Below are the code and all the weights of a small trained network. Each question names an input and a target symbol and asks about switching units off, where a switched-off unit gives its printed mean instead of its output.

import numpy as np


def w(rows, s, z=0):
    codes = np.array(rows[::2]) - 128.0
    scale = np.full(codes.shape[1], s)
    scale[-1] = z or s
    return codes * scale


def norm(h):
    return h / np.sqrt((h * h).mean(-1, keepdims=True) + 1e-5)


def f(y):
    return y / 2 * (1 + np.tanh(0.7978845608 * (y + 0.044715 * y**3)))


def softmax(a):
    e = np.exp(a - a.max(-1, keepdims=True))
    return e / e.sum(-1, keepdims=True)


def log_softmax(a):
    a = a - a.max(-1, keepdims=True)
    return a - np.log(np.exp(a).sum(-1, keepdims=True))


def net(x, mask):
    ids = ['αβγδεηθξπψω'.index(c) for c in x.split()]
    T = len(ids)
    res = E[ids] + P[:T]
    r = norm(res)
    for j in range(3):
        rows = slice(4 * j, 4 * j + 4)
        q, k, v = (r @ M[0][rows].T for M in (Q, K, V))
        z = softmax(np.where(np.tri(T) > 0, q @ k.T / 4**0.5, -1e9)) @ v
        o = O[0][rows]
        res = res + np.where(mask[j], z, o[:, -1]) @ o[:, :-1]
    y = f(norm(res) @ A[0][:, :-1].T + A[0][:, -1])
    res = res + np.where(mask[3:19], y, B[0][:, -1]) @ B[0][:, :-1]
    return log_softmax(norm(res)[-1] @ U[:, :-1].T + U[:, -1])


Q, K, V, O, A, B = {}, {}, {}, {}, {}, {}
E = w([
[103,139,145],'α',
[117,123,117],'β',
[124,137,141],'γ',
[210,82,160],'δ',
[71,134,94],'ε',
[104,140,144],'η',
[147,151,117],'θ',
[99,113,169],'ξ',
[248,145,125],'π',
[119,137,138],'ψ',
[131,136,145],'ω',
],0.012)
P = w([
[104,113,133],'0',
[67,118,252],'1',
[79,128,230],'2',
[69,128,190],'3',
[85,119,178],'4',
[64,94,189],'5',
],0.002)
Q[0] = w([
[202,113,95],'H1',
[59,176,210],'H1',
[77,90,130],'H1',
[92,128,186],'H1',
[187,151,116],'H2',
[138,145,151],'H2',
[215,157,47],'H2',
[210,158,101],'H2',
[72,2,21],'H3',
[217,232,238],'H3',
[232,195,81],'H3',
[173,208,153],'H3',
],0.0067)
K[0] = w([
[91,130,181],'H1',
[205,99,84],'H1',
[113,124,86],'H1',
[160,85,88],'H1',
[219,150,117],'H2',
[139,113,116],'H2',
[217,208,182],'H2',
[193,152,138],'H2',
[1,58,110],'H3',
[237,219,152],'H3',
[145,115,223],'H3',
[185,188,177],'H3',
],0.0078)
V[0] = w([
[73,66,155],'H1',
[55,112,125],'H1',
[185,29,138],'H1',
[77,220,119],'H1',
[190,241,105],'H2',
[66,20,88],'H2',
[77,63,70],'H2',
[196,214,100],'H2',
[97,183,92],'H3',
[122,180,3],'H3',
[62,169,127],'H3',
[138,50,93],'H3',
],0.0046)
O[0] = w([
[101,80,81,180],'H1',
[97,137,76,174],'H1',
[181,52,134,52],'H1',
[86,192,117,197],'H1',
[52,126,214,68],'H2',
[146,182,65,104],'H2',
[115,207,66,82],'H2',
[83,151,212,45],'H2',
[105,162,140,135],'H3',
[144,254,154,2],'H3',
[97,139,119,195],'H3',
[173,136,114,30],'H3',
],0.0047,0.0031)
A[0] = w([
[132,121,123,107],'N1',
[125,93,70,43],'N2',
[127,123,117,54],'N3',
[120,95,41,138],'N4',
[135,82,137,241],'N5',
[71,147,125,93],'N6',
[157,154,124,253],'N7',
[123,104,134,149],'N8',
[117,97,112,128],'N9',
[70,150,56,167],'N10',
[166,142,251,232],'N11',
[139,110,19,205],'N12',
[218,176,3,139],'N13',
[174,171,86,182],'N14',
[118,177,132,170],'N15',
[166,127,124,231],'N16',
],0.0042,0.0027)
B[0] = w([
[123,112,122,114],'N1',
[136,123,75,105],'N2',
[102,24,115,88],'N3',
[185,147,98,180],'N4',
[209,254,80,252],'N5',
[146,108,158,152],'N6',
[163,237,144,186],'N7',
[147,156,105,162],'N8',
[156,136,87,155],'N9',
[217,102,162,227],'N10',
[207,232,105,222],'N11',
[234,216,118,216],'N12',
[106,238,209,114],'N13',
[135,183,132,117],'N14',
[102,187,199,149],'N15',
[172,186,135,174],'N16',
],0.0024,0.002)
U = w([
[102,131,120,29],'α',
[199,189,53,159],'β',
[28,58,144,146],'γ',
[239,59,167,115],'δ',
[96,190,70,117],'ε',
[112,132,124,34],'η',
[105,207,238,162],'θ',
[162,84,55,253],'ξ',
[254,157,190,94],'π',
[69,129,123,81],'ψ',
[119,66,160,99],'ω',
],0.0089,0.004)

Each question gives the input, a string of symbols that net reads in full, and the target symbol t.
The units are the heads (4 rows each of Q, K, V and O) and the neurons (one row each of A and B). Each row of codes is followed by its name. A weight is (code - 128) times the scale printed after its matrix; where a second scale follows, it is the last column's (O, A, B and U).
mask holds one flag per unit, heads first, then neurons. A switched-off unit (its flag False) gives its mean, the last column of its rows in O or B, instead of its output. The means were averaged over made-up inputs and are rounded, as every weight is.
A unit's drop is (log p(t) with every unit on - log p(t) with that unit switched off) / (log p(t) with every unit on - log p(t) with every unit switched off).
The circuit of an input: a set's keep is (log p(t) with only the set's units on - log p(t) with every unit switched off) / (log p(t) with every unit on - log p(t) with every unit switched off). Starting from the 12 units with the biggest drops (on a tie, the unit counted first), units are removed one at a time, each time the one whose removal leaves the highest keep (on an exact tie, the one counted first), for as long as the keep stays at least 0.8.
circuit, biggest first: the units of the circuit, biggest drop first
unit that matters most: the unit with the biggest drop
which heads matter: for each layer, one digit per head in row order, 1 if its drop is at least 0.15 and else 0, layers parted by /
drop when u is switched off: that unit's drop, to one decimal
input θ θ γ θ γ ξ, target θ: which heads matter => 101
input ξ α γ, target ξ: circuit, biggest first => [H2 H3]
input θ γ α ε π ξ, target θ: unit that matters most => H3
input γ γ η ξ γ ψ, target ξ: which heads matter => 010
input θ θ π γ γ η, target θ: which heads matter => 101
input ξ δ ψ ε γ α, target ξ: circuit, biggest first => [H2 H1]
input ψ ξ ω, target ξ: which heads matter => 010
input ξ γ ξ ψ, target ξ: which heads matter => 011
input ψ ε θ θ, target θ: which heads matter => 010
input δ δ ξ ξ, target δ: which heads matter => 100
input β ε ξ β ψ, target β: which heads matter => 010
input ξ γ ω ξ ψ η, target ξ: which heads matter => 010
input γ γ ψ β β γ, target β: which heads matter => 010
input η β β β, target β: circuit, biggest first => [H2]
input γ β α π γ ω, target π: drop when H1 is switched off => 0.3
input γ γ γ, target γ: drop when H3 is switched off => 0.2
input ξ ω ω γ, target ξ: drop when H2 is switched off => 0.2
input γ ω γ β γ, target β: drop when N11 is switched off => -0.1
